Here is a tiny trained network, its code and every weight. The questions are about switching its units off for an input and a class, where a switched-off unit gives its printed mean instead of its output.

import numpy as np


def w(rows, s, z=0):
    codes = np.array(rows[::2]) - 128.0
    scale = np.full(codes.shape[1], s)
    scale[-1] = z or s
    return codes * scale


def norm(h):
    return h / np.sqrt((h * h).mean(-1, keepdims=True) + 1e-5)


def f(y):
    return y / 2 * (1 + np.tanh(0.7978845608 * (y + 0.044715 * y**3)))


def log_softmax(a):
    a = a - a.max(-1, keepdims=True)
    return a - np.log(np.exp(a).sum(-1, keepdims=True))


def net(x, mask):
    res = np.array(x, float).reshape(1, 3) / 4 @ E
    u = 0
    for l in range(2):
        y = f(norm(res) @ A[l][:, :-1].T + A[l][:, -1])
        res = res + np.where(mask[u : u + 16], y, B[l][:, -1]) @ B[l][:, :-1]
        u += 16
    return log_softmax(norm(res)[-1] @ U[:, :-1].T + U[:, -1])


A, B = {}, {}
E = w([
[130,216,189,30,44,153,29],'x0',
[124,113,185,198,253,245,110],'x1',
[79,223,178,133,149,4,82],'x2',
],0.0059)
A[0] = w([
[96,93,67,130,127,57,243,97],'L0N0',
[57,206,172,81,142,61,131,62],'L0N1',
[101,94,160,202,123,46,160,63],'L0N2',
[167,59,123,125,90,20,210,79],'L0N3',
[148,44,29,48,106,171,74,127],'L0N4',
[15,126,172,197,150,103,123,202],'L0N5',
[140,178,104,150,186,14,151,62],'L0N6',
[173,55,142,162,105,128,186,180],'L0N7',
[76,144,254,154,104,219,161,48],'L0N8',
[175,90,84,142,200,152,140,156],'L0N9',
[137,74,152,116,131,173,116,62],'L0N10',
[126,148,100,142,56,117,96,173],'L0N11',
[162,104,20,176,99,100,182,3],'L0N12',
[130,137,87,189,231,174,105,127],'L0N13',
[189,86,90,104,56,107,113,141],'L0N14',
[100,94,107,149,97,87,108,62],'L0N15',
],0.0082,0.0027)
B[0] = w([
[137,99,234,58,114,187,23,255],'L0N0',
[177,69,99,141,112,46,116,214],'L0N1',
[91,223,111,89,174,200,124,191],'L0N2',
[165,53,205,120,165,122,30,243],'L0N3',
[90,111,138,84,232,155,140,235],'L0N4',
[71,170,98,2,169,113,160,218],'L0N5',
[196,201,123,147,199,74,112,216],'L0N6',
[196,176,127,164,157,112,135,221],'L0N7',
[225,56,172,62,125,121,74,177],'L0N8',
[177,135,133,186,56,119,184,226],'L0N9',
[167,102,111,134,155,133,108,151],'L0N10',
[115,193,85,139,114,137,147,185],'L0N11',
[147,76,153,144,55,182,105,211],'L0N12',
[124,138,33,149,110,80,160,245],'L0N13',
[63,203,113,109,139,212,178,219],'L0N14',
[229,148,161,120,97,132,146,138],'L0N15',
],0.0054,0.0052)
A[1] = w([
[133,150,200,194,192,136,238,60],'L1N0',
[90,148,119,68,45,81,130,116],'L1N1',
[115,214,106,203,102,105,94,49],'L1N2',
[61,168,107,142,208,111,150,51],'L1N3',
[87,26,63,193,123,199,104,144],'L1N4',
[111,115,192,81,175,92,67,93],'L1N5',
[141,37,176,120,138,247,97,109],'L1N6',
[51,137,94,76,72,149,119,91],'L1N7',
[154,78,151,178,173,77,154,255],'L1N8',
[146,61,137,112,146,154,133,78],'L1N9',
[207,88,128,115,74,176,49,71],'L1N10',
[79,200,66,153,169,10,167,203],'L1N11',
[114,114,127,100,119,37,135,120],'L1N12',
[135,140,182,80,179,87,57,111],'L1N13',
[19,107,2,49,93,179,175,57],'L1N14',
[121,103,88,183,103,122,226,37],'L1N15',
],0.0091,0.0039)
B[1] = w([
[65,139,128,81,135,124,153,163],'L1N0',
[75,80,160,124,147,155,155,173],'L1N1',
[66,70,208,96,82,184,163,134],'L1N2',
[34,117,152,66,88,206,150,155],'L1N3',
[152,183,176,112,113,92,49,190],'L1N4',
[182,216,78,168,190,86,110,189],'L1N5',
[56,88,166,133,57,61,125,254],'L1N6',
[105,91,127,158,182,138,138,151],'L1N7',
[143,206,53,72,213,137,131,196],'L1N8',
[77,162,202,145,87,94,121,158],'L1N9',
[57,94,120,128,52,137,201,200],'L1N10',
[109,40,156,134,30,199,141,240],'L1N11',
[147,123,160,164,124,127,105,160],'L1N12',
[202,133,71,201,202,148,150,211],'L1N13',
[132,204,36,103,176,195,199,171],'L1N14',
[255,163,114,205,182,93,23,153],'L1N15',
],0.007,0.0082)
U = w([
[100,77,227,143,2,53,113,108],'0',
[227,185,103,194,208,45,95,253],'1',
[55,164,74,66,200,188,227,51],'2',
],0.0089,0.0024)

Each question gives the input, the list of numbers given to net, and the class t.
The units are the neurons (one row each of A and B). Each row of codes is followed by its name. A weight is (code - 128) times the scale printed after its matrix; where a second scale follows, it is the last column's (A, B and U).
mask holds one flag per neuron, layer by layer. A switched-off neuron (its flag False) gives its mean, the last column of its row in B, instead of its output. The means were averaged over made-up inputs and are rounded, as every weight is.
A unit's drop is (log p(t) with every unit on - log p(t) with that unit switched off) / (log p(t) with every unit on - log p(t) with every unit switched off).
The circuit of an input: a set's keep is (log p(t) with only the set's units on - log p(t) with every unit switched off) / (log p(t) with every unit on - log p(t) with every unit switched off). Starting from the 12 units with the biggest drops (on a tie, the unit counted first), units are removed one at a time, each time the one whose removal leaves the highest keep (on an exact tie, the one counted first), for as long as the keep stays at least 0.8.
units of the circuit, in order: the units of the circuit, biggest drop first
unit that matters most: the unit with the biggest drop
k most important neurons: the k neurons with the biggest drops, biggest first
drop when u is switched off: that unit's drop, to one decimal
input [-1,7,-3], class 1: unit that matters most	L0N0
input [0,7,5], class 2: 4 most important neurons	(L0N0, L1N3, L0N3, L0N13)
input [-6,0,-6], class 0: units of the circuit, in order	(L0N0, L1N6)
input [-7,0,-8], class 0: 3 most important neurons	(L0N0, L0N12, L1N6)
input [-1,0,-8], class 0: 2 most important neurons	(L1N6, L1N13)
input [4,3,-1], class 0: 3 most important neurons	(L1N10, L0N6, L1N6)
input [1,-4,-4], class 2: 2 most important neurons	(L0N14, L1N14)
input [4,0,-1], class 2: 4 most important neurons	(L0N3, L0N0, L0N6, L0N12)
input [0,6,8], class 2: 4 most important neurons	(L1N3, L0N0, L0N3, L1N11)
input [-8,1,6], class 2: 2 most important neurons	(L1N3, L0N2)
input [-2,-1,1], class 1: drop when L0N6 is switched off	0.2
input [-6,3,4], class 2: drop when L1N6 is switched off	0.1
input [-4,-6,2], class 1: drop when L1N13 is switched off	0.1
input [1,-3,-1], class 2: unit that matters most	L0N14
